Below is a small trained network, with its code and all its weights. Each question gives an input and a class and asks what happens when units are switched off, that is, made to give their printed mean instead of their output.

import numpy as np


def w(rows, s, z=0):
    codes = np.array(rows[::2]) - 128.0
    scale = np.full(codes.shape[1], s)
    scale[-1] = z or s
    return codes * scale


def norm(h):
    return h / np.sqrt((h * h).mean(-1, keepdims=True) + 1e-5)


def f(y):
    return np.maximum(y, 0)


def log_softmax(a):
    a = a - a.max(-1, keepdims=True)
    return a - np.log(np.exp(a).sum(-1, keepdims=True))


def net(x, mask):
    res = np.array(x, float).reshape(1, 7) / 4 @ E
    u = 0
    for l in range(2):
        y = f(norm(res) @ A[l][:, :-1].T + A[l][:, -1])
        res = res + np.where(mask[u : u + 5], y, B[l][:, -1]) @ B[l][:, :-1]
        u += 5
    return log_softmax(norm(res)[-1] @ U[:, :-1].T + U[:, -1])


A, B = {}, {}
E = w([
[148,166,112,195,54,79,144,20,195,128],'x0',
[216,40,142,91,152,162,183,216,164,188],'x1',
[125,88,167,152,151,107,96,13,194,147],'x2',
[148,85,50,55,105,88,163,106,140,195],'x3',
[138,91,78,191,194,48,119,190,210,162],'x4',
[122,170,132,186,194,128,254,152,160,56],'x5',
[127,113,57,79,131,229,116,80,190,51],'x6',
],0.0087)
A[0] = w([
[101,175,147,118,83,75,80,96,56,143,158],'0.n0',
[60,199,137,158,132,112,165,162,126,49,58],'0.n1',
[100,108,181,151,136,95,36,165,95,183,21],'0.n2',
[104,136,93,84,123,200,120,83,138,69,3],'0.n3',
[102,125,81,3,103,191,128,139,82,130,58],'0.n4',
],0.011,0.0039)
B[0] = w([
[141,197,71,136,120,167,199,149,78,68,244],'0.n0',
[108,193,174,137,72,172,165,89,61,57,227],'0.n1',
[176,78,62,143,169,157,85,90,80,207,212],'0.n2',
[151,72,128,134,94,32,104,138,132,181,212],'0.n3',
[252,81,46,151,165,142,148,155,80,236,254],'0.n4',
],0.011,0.0061)
A[1] = w([
[101,127,228,226,171,80,112,106,61,144,8],'1.n0',
[126,133,122,170,80,71,91,45,189,140,99],'1.n1',
[117,56,254,75,122,179,47,84,144,200,71],'1.n2',
[153,52,105,90,181,215,184,141,151,82,41],'1.n3',
[129,78,140,30,114,190,44,127,60,110,3],'1.n4',
],0.0089,0.0038)
B[1] = w([
[180,138,61,50,56,142,98,157,114,114,195],'1.n0',
[115,107,227,63,147,88,148,160,198,134,242],'1.n1',
[100,129,142,177,141,247,104,182,8,151,190],'1.n2',
[130,177,144,144,79,104,172,231,47,119,252],'1.n3',
[109,85,41,124,64,89,123,115,115,137,186],'1.n4',
],0.011,0.0041)
U = w([
[104,109,154,96,125,33,170,134,219,154,223],'0',
[117,48,180,111,184,143,75,121,176,169,1],'1',
[57,245,172,129,125,190,164,123,76,6,186],'2',
[186,141,18,126,110,161,158,136,56,171,150],'3',
],0.014,0.0034)

Each question gives the input, the list of numbers given to net, and the class t.
The units are the neurons (one row each of A and B). Each row of codes is followed by its name. A weight is (code - 128) times the scale printed after its matrix; where a second scale follows, it is the last column's (A, B and U).
mask holds one flag per neuron, layer by layer. A switched-off neuron (its flag False) gives its mean, the last column of its row in B, instead of its output. The means were averaged over made-up inputs and are rounded, as every weight is.
A unit's drop is (log p(t) with every unit on - log p(t) with that unit switched off) / (log p(t) with every unit on - log p(t) with every unit switched off).
The circuit of an input: a set's keep is (log p(t) with only the set's units on - log p(t) with every unit switched off) / (log p(t) with every unit on - log p(t) with every unit switched off). Starting from all 10 units, units are removed one at a time, each time the one whose removal leaves the highest keep (on an exact tie, the one counted first), for as long as the keep stays at least 0.8.
units of the circuit, in order: the units of the circuit, biggest drop first
most important unit: the unit with the biggest drop
k most important neurons: the k neurons with the biggest drops, biggest first
drop when u is switched off: that unit's drop, to one decimal
input [3,-6,-1,-3,-7,-4,3], class 3: units of the circuit, in order	(0.n3)
input [-1,5,7,7,8,2,7], class 0: units of the circuit, in order	(0.n4; 0.n2)
input [2,-8,3,7,-3,3,7], class 0: units of the circuit, in order	(0.n3; 1.n1)
input [6,4,-6,8,5,2,-1], class 0: units of the circuit, in order	(0.n4; 0.n0; 0.n2)
input [6,-2,2,2,-6,5,6], class 0: units of the circuit, in order	(0.n3; 1.n1)
input [-2,6,4,-8,0,3,6], class 2: 3 most important neurons	(0.n4; 1.n3; 0.n2)
input [-7,-2,-2,-1,6,5,-2], class 2: 2 most important neurons	(0.n4; 0.n1)
input [0,8,-4,4,4,1,-5], class 0: units of the circuit, in order	(0.n4; 0.n0)
input [4,-8,8,7,-7,-1,-3], class 2: 2 most important neurons	(0.n0; 0.n4)
input [0,-5,8,-2,2,-8,7], class 1: 2 most important neurons	(1.n2; 1.n1)
input [-5,-6,3,3,-8,8,5], class 3: 2 most important neurons	(0.n4; 0.n3)
input [2,-3,-8,2,8,8,-7], class 2: 2 most important neurons	(0.n1; 0.n4)
input [8,3,-2,-6,-1,-6,5], class 0: 2 most important neurons	(1.n1; 0.n2)
input [7,5,1,-1,-5,0,1], class 1: 2 most important neurons	(0.n0; 1.n2)
input [5,-8,4,3,-3,1,-4], class 2: most important unit	0.n0
input [2,7,3,-7,-2,0,6], class 2: 4 most important neurons	(0.n4; 1.n2; 0.n2; 1.n3)
input [-4,-7,5,3,8,8,3], class 2: drop when 0.n1 is switched off	0.4
input [3,-1,2,0,-4,4,-1], class 2: drop when 0.n4 is switched off	0.0
input [2,-8,1,2,1,0,3], class 2: drop when 0.n0 is switched off	0.4
input [1,5,8,2,8,-3,-6], class 1: most important neuron	(1.n2)
input [-1,5,3,-6,5,7,6], class 2: drop when 0.n4 is switched off	0.1
